(in the rows, 128 means zero)
Rows lie near named flat spaces through zero. A row that begins with a name and a colon came from that space; any other row is followed by the name of its block's space that it lies nearest.
pz-lc: | 146 | 128 | 117 | 119 | 113 | 114 | 112 | 104 | 108 | 117 | 133 | 106 | 130 | 142 | 138 | 120 | 125 |  98 | 106 | 127 | 125 | 123 | 119 | 132 | 121 |
zz-bq: | 119 | 152 | 125 | 153 | 137 | 129 | 126 | 137 | 135 | 130 | 117 | 132 | 150 |  94 | 147 | 120 | 118 | 146 | 149 | 130 | 136 | 129 | 145 | 128 | 140 |
mj-ds: | 120 | 141 | 164 | 121 | 121 | 127 | 132 | 110 | 129 | 126 | 114 | 157 | 135 | 121 | 143 | 115 | 129 | 145 | 139 | 133 | 128 |  91 | 147 | 118 | 141 |
zz-bq: | 151 | 119 | 141 | 165 |  87 | 103 | 124 | 153 | 182 | 118 | 179 | 155 | 170 | 108 | 175 | 118 | 126 | 130 | 199 | 144 |  75 | 142 | 114 | 138 | 153 |
cr-zf: |  86 | 127 | 158 | 138 | 134 | 131 | 137 | 122 | 131 | 123 | 109 | 123 | 130 |  78 | 147 |  92 | 117 | 112 | 157 | 110 | 125 | 141 | 136 | 107 | 120 |
zz-bq: | 109 | 119 |  88 | 141 | 136 | 114 | 125 | 130 | 148 | 131 | 150 | 141 | 124 | 125 | 149 | 135 | 164 | 152 | 155 | 122 | 131 | 137 | 142 | 129 | 102 |
cr-zf: | 107 | 105 | 118 | 158 | 122 | 106 | 143 | 152 | 144 | 129 | 152 | 134 | 130 |  93 | 147 | 100 | 127 | 130 | 186 | 131 | 114 | 159 | 119 | 110 | 115 |
zz-bq: | 150 | 119 | 126 |  95 | 142 | 145 | 126 | 111 |  85 | 122 | 109 |  89 | 110 | 150 |  93 | 130 | 114 | 108 |  59 | 133 | 136 | 123 | 101 | 127 | 119 |
cr-zf: | 114 | 103 |  72 | 136 | 160 | 125 | 128 | 119 | 109 | 126 | 150 | 109 | 113 | 113 | 128 | 113 | 145 | 140 | 116 | 125 | 141 | 137 | 115 | 119 |  81 |
zz-bq: |  95 | 115 | 154 | 146 | 138 | 158 | 164 | 138 | 105 | 146 | 121 | 123 | 135 |  90 |  95 | 142 | 122 |  78 | 120 | 148 | 116 | 136 | 102 | 130 | 105 |
zz-bq: | 158 | 140 | 149 | 123 | 102 | 120 | 107 | 115 | 128 | 115 | 141 | 124 | 136 | 149 | 131 | 113 |  94 |  97 | 124 | 113 | 124 | 116 | 127 | 134 | 156 |
cr-zf: |  94 |  99 | 126 | 120 | 144 | 158 | 125 | 115 | 152 | 120 | 127 | 103 |  98 | 116 | 128 | 117 | 148 | 106 | 122 |  85 | 130 | 163 | 113 | 116 | 105 |
pz-lc: | 116 | 121 | 140 | 106 | 151 | 101 | 129 | 123 | 104 | 116 | 131 | 137 | 129 | 121 | 133 | 106 | 119 | 143 | 136 | 130 | 109 | 110 | 142 | 121 |  93 |
cr-zf: | 160 | 160 | 140 | 135 | 151 | 114 | 104 | 144 | 143 | 109 | 137 | 148 | 166 | 111 | 153 | 102 |  86 | 192 | 151 | 127 | 117 | 104 | 154 | 135 | 159 |
mj-ds: | 137 | 173 | 139 | 125 | 143 | 131 | 112 | 134 | 120 | 133 | 112 | 140 | 148 | 139 | 115 | 151 | 103 | 134 | 115 | 121 | 142 | 107 | 164 | 152 | 147 |
pz-lc: | 122 | 147 |  86 | 140 | 132 |  97 |  96 | 122 | 121 | 120 | 145 | 108 | 130 | 129 | 146 | 113 | 111 | 102 | 143 |  90 | 146 | 147 | 156 | 136 | 112 |
mj-ds: | 100 | 119 | 166 | 132 | 132 | 175 | 146 |  83 | 101 | 129 | 107 | 120 | 105 |  97 | 109 |  83 | 106 |  93 |  98 | 114 | 164 |  96 | 109 |  94 | 134 |
pz-lc: | 107 | 129 | 126 | 138 | 128 | 121 | 144 | 155 | 143 | 142 | 119 | 144 | 121 | 122 | 126 | 138 | 138 | 148 | 160 | 132 | 134 | 147 | 142 | 121 | 131 |
cr-zf: | 145 | 107 | 112 | 144 | 117 | 121 | 129 | 142 | 140 | 124 | 159 | 123 | 127 | 127 | 131 | 113 | 120 | 128 | 145 | 132 | 119 | 145 | 104 | 123 | 133 |
mj-ds: | 139 | 168 | 175 | 111 | 150 | 116 | 129 | 137 | 100 | 129 | 113 | 165 | 163 | 130 | 113 | 141 |  91 | 152 | 124 | 150 | 113 |  75 | 165 | 148 | 135 |
cr-zf: | 124 | 109 | 132 | 116 | 130 | 137 | 126 | 129 | 152 | 124 | 143 | 132 | 117 | 143 | 125 | 141 | 146 | 125 | 128 | 114 | 112 | 138 | 121 | 134 | 117 |
cr-zf: | 103 | 118 | 109 | 142 | 120 |  67 | 114 | 145 | 152 | 118 | 178 | 147 | 137 | 122 | 166 | 110 | 130 | 117 | 207 | 102 |  97 | 155 | 157 | 132 |  91 |
zz-bq: | 172 | 124 |  83 | 101 | 161 | 124 |  94 | 126 | 129 | 103 | 128 |  97 | 107 | 154 | 132 |  98 | 114 | 197 |  94 | 105 | 149 | 135 | 126 | 118 | 139 |
pz-lc: | 139 | 176 | 159 | 112 |  81 |  75 | 108 | 114 | 119 | 122 |  95 | 137 | 168 | 141 | 176 | 146 | 135 | 104 | 146 | 145 | 101 | 112 | 170 | 148 | 146 |
mj-ds: |  83 | 122 | 128 | 148 |  92 | 108 | 142 | 125 | 150 | 151 | 159 | 175 | 117 | 146 | 132 | 156 | 164 |  84 | 182 | 117 | 131 | 125 | 155 | 134 | 107 |
cr-zf: |  94 | 100 |  80 | 140 | 169 | 111 | 135 | 138 | 131 | 126 | 157 | 135 | 121 |  98 | 143 | 115 | 157 | 166 | 157 | 126 | 121 | 143 | 133 | 120 |  68 |
zz-bq: | 127 | 104 | 125 | 153 | 142 | 141 | 150 | 140 | 105 | 130 | 147 | 108 | 152 |  82 | 117 | 125 | 118 |  98 | 120 | 162 |  97 | 140 |  82 | 133 |  99 |
mj-ds: | 111 |  94 | 128 | 109 | 162 | 128 | 131 |  93 |  94 | 109 | 146 | 119 | 106 | 111 | 125 |  75 | 119 | 131 | 109 | 116 | 128 | 103 | 113 | 101 |  79 |
zz-bq: | 134 | 106 | 135 |  96 | 125 | 146 | 135 | 122 | 121 | 130 | 117 | 111 |  99 | 163 |  97 | 151 | 144 | 108 |  87 | 127 | 125 | 137 | 105 | 129 | 120 |
pz-lc: | 110 | 110 | 126 | 140 | 105 | 116 | 145 | 119 | 126 | 133 | 129 | 133 | 114 | 115 | 143 | 103 | 142 | 122 | 152 | 137 | 136 | 131 | 119 | 102 | 125 |
pz-lc: |  77 | 103 | 117 | 146 | 170 | 130 | 141 | 131 | 139 | 127 | 156 | 154 | 103 |  90 | 128 |  80 | 121 | 162 | 174 |  96 | 147 | 127 | 143 |  97 |  92 |
pz-lc: | 112 | 129 | 102 | 163 | 124 | 106 | 159 | 159 | 101 | 156 | 135 | 145 | 129 | 113 | 109 | 133 | 120 | 130 | 159 | 162 | 148 | 133 | 132 | 119 | 119 |
mj-ds: | 168 | 136 | 135 |  87 | 146 | 129 | 115 | 125 | 124 | 109 |  86 | 114 | 124 | 143 | 139 | 113 | 126 | 208 |  91 | 140 | 129 | 115 | 128 | 115 | 157 |
pz-lc: | 131 | 108 | 155 | 113 | 113 | 123 | 140 | 107 | 114 | 118 | 120 | 124 | 125 | 118 | 142 | 100 | 134 | 125 | 122 | 147 | 110 | 113 | 106 | 108 | 124 |
cr-zf: | 126 | 132 | 141 | 116 | 117 |  93 | 115 | 143 | 159 | 123 | 156 | 163 | 140 | 155 | 145 | 149 | 139 | 132 | 172 | 115 |  92 | 129 | 159 | 150 | 117 |
pz-lc: | 141 | 141 | 124 | 131 | 118 | 148 | 103 | 118 | 157 | 119 | 124 | 109 | 131 | 135 | 141 | 135 | 129 | 113 | 116 |  99 | 134 | 144 | 127 | 140 | 154 |
mj-ds: | 146 | 154 | 122 | 156 | 125 | 135 | 127 | 141 | 102 | 137 | 124 | 110 | 148 | 113 | 109 | 127 |  83 | 100 | 116 | 139 | 148 | 130 | 121 | 137 | 152 |
mj-ds: | 154 | 112 | 149 |  93 | 122 | 110 | 160 | 147 |  86 | 138 | 105 | 139 | 108 | 161 |  90 | 130 | 119 | 165 | 107 | 180 | 126 | 107 | 112 | 108 | 136 |
mj-ds: | 113 | 143 |  95 | 153 | 145 | 120 | 101 | 115 | 131 | 121 | 162 | 122 | 144 | 111 | 144 | 120 | 116 |  99 | 141 |  92 | 137 | 131 | 149 | 145 | 102 |
cr-zf: | 154 | 144 | 100 | 126 | 171 | 118 | 120 | 147 | 128 | 126 | 141 | 158 | 152 | 132 | 131 | 143 | 132 | 219 | 126 | 154 | 123 |  95 | 150 | 144 | 122 |
zz-bq: |  91 | 137 | 126 | 148 | 139 | 132 | 127 | 121 | 129 | 136 | 144 | 143 | 119 | 116 | 119 | 117 | 112 | 101 | 151 |  93 | 155 | 123 | 154 | 126 | 114 |
zz-bq: | 132 | 118 | 121 | 132 | 109 | 129 | 123 | 117 | 130 | 128 | 150 | 119 | 131 | 140 | 128 | 144 | 139 |  81 | 121 | 126 | 114 | 135 | 112 | 142 | 116 |
mj-ds: | 166 | 145 | 155 | 110 | 135 | 117 | 121 | 140 | 130 | 110 | 103 | 131 | 161 | 116 | 153 | 117 | 116 | 191 | 125 | 160 |  97 | 111 | 129 | 129 | 157 |
pz-lc: | 124 | 113 | 123 | 107 | 115 |  95 | 145 | 133 | 102 | 136 | 124 | 136 | 115 | 152 | 120 | 141 | 149 | 128 | 130 | 155 | 118 | 125 | 129 | 123 | 103 |
| 144 | 145 | 130 | 113 | 120 | 137 | 113 | 129 | 149 | 125 |  99 | 119 | 123 | 149 | 136 | 142 | 138 | 150 | 114 | 117 | 139 | 138 | 139 | 132 | 161 | => zz-bq
| 145 | 149 | 183 | 122 |  97 | 109 | 122 | 127 | 133 | 121 | 127 | 158 | 137 | 141 | 135 | 101 |  84 | 125 | 158 | 121 | 125 | 100 | 149 | 120 | 172 | => zz-bq
| 125 | 107 | 142 | 126 | 135 | 125 | 170 | 161 | 104 | 144 | 114 | 138 | 123 | 116 | 100 | 133 | 127 | 155 | 132 | 177 | 115 | 130 | 106 | 113 | 121 | => pz-lc
| 139 | 144 | 121 | 128 | 155 | 143 | 121 | 132 | 130 | 125 | 114 | 128 | 136 | 118 | 129 | 124 | 120 | 174 | 114 | 129 | 141 | 117 | 136 | 128 | 142 | => cr-zf
| 133 | 129 | 140 | 136 |  92 | 135 | 127 |  97 | 134 | 127 | 128 | 133 | 131 | 130 | 148 | 122 | 144 | 105 | 125 | 134 | 132 | 108 | 119 | 123 | 146 | => pz-lc
| 124 | 169 | 152 | 137 | 135 | 132 | 112 | 133 | 147 | 128 | 123 | 150 | 165 | 118 | 140 | 153 | 118 | 126 | 142 | 118 | 116 | 114 | 163 | 158 | 141 | => mj-ds
| 161 | 141 | 137 | 121 | 110 | 100 | 127 | 132 | 111 | 131 | 146 | 155 | 151 | 159 | 124 | 150 | 121 | 132 | 127 | 162 | 109 |  92 | 136 | 148 | 133 | => cr-zf
| 130 | 109 | 124 | 121 | 145 | 117 | 125 | 144 | 142 | 116 | 148 | 124 | 143 | 118 | 140 | 135 | 140 | 138 | 139 | 133 |  83 | 147 | 116 | 141 |  99 | => mj-ds
| 111 | 124 | 129 | 119 | 134 | 131 | 142 | 134 | 131 | 137 | 108 | 138 | 117 | 130 | 125 | 144 | 154 | 150 | 129 | 137 | 131 | 130 | 135 | 123 | 121 | => zz-bq
| 131 | 143 | 175 | 110 |  58 |  93 | 137 | 108 | 127 | 138 | 115 | 167 | 141 | 167 | 148 | 162 | 160 |  90 | 147 | 160 | 103 |  94 | 147 | 138 | 144 | => zz-bq
| 154 | 151 | 145 | 103 | 133 | 102 | 135 | 154 |  91 | 136 | 106 | 134 | 156 | 150 | 106 | 172 | 118 | 135 | 107 | 174 |  98 | 114 | 138 | 156 | 123 | => pz-lc
| 152 |  88 |  97 |  88 | 159 | 145 | 134 | 136 |  98 | 121 | 111 |  76 |  82 | 155 |  85 | 121 | 127 | 152 |  63 | 132 | 140 | 157 |  83 | 110 | 112 | => mj-ds
| 129 | 128 | 119 | 160 |  77 | 111 | 158 | 148 | 118 | 151 | 108 | 122 | 130 | 115 | 134 | 131 | 137 | 109 | 153 | 172 | 140 | 152 | 109 | 110 | 156 | => pz-lc
| 158 | 160 | 121 | 114 | 116 | 116 | 114 | 115 | 112 | 123 |  87 | 111 | 149 | 136 | 153 | 141 | 141 | 151 |  98 | 154 | 131 | 115 | 138 | 136 | 151 | => zz-bq
| 101 | 118 | 100 | 149 | 117 | 127 | 129 | 127 | 155 | 139 | 152 | 137 | 129 | 126 | 143 | 158 | 173 | 104 | 151 | 121 | 121 | 147 | 131 | 143 | 102 | => zz-bq
| 159 | 118 |  93 | 124 | 135 | 139 | 120 | 139 | 122 | 122 | 115 |  80 | 115 | 133 | 119 | 121 | 121 | 143 |  94 | 130 | 141 | 163 |  97 | 121 | 143 | => mj-ds
| 148 | 145 |  96 | 125 | 128 | 102 | 113 | 143 | 125 | 131 | 132 | 129 | 130 | 156 | 127 | 145 | 126 | 148 | 130 | 129 | 138 | 134 | 148 | 141 | 133 | => mj-ds
| 157 | 143 | 167 |  86 | 125 | 133 | 130 | 119 |  93 | 123 |  79 | 115 | 118 | 154 | 105 | 122 | 102 | 140 |  80 | 143 | 138 | 104 | 126 | 117 | 158 | => zz-bq
| 105 | 130 | 106 | 124 | 141 | 103 | 122 | 100 |  92 | 129 | 150 | 142 | 110 | 141 | 120 | 109 | 121 | 112 | 129 | 109 | 157 |  96 | 156 | 121 |  88 | => zz-bq
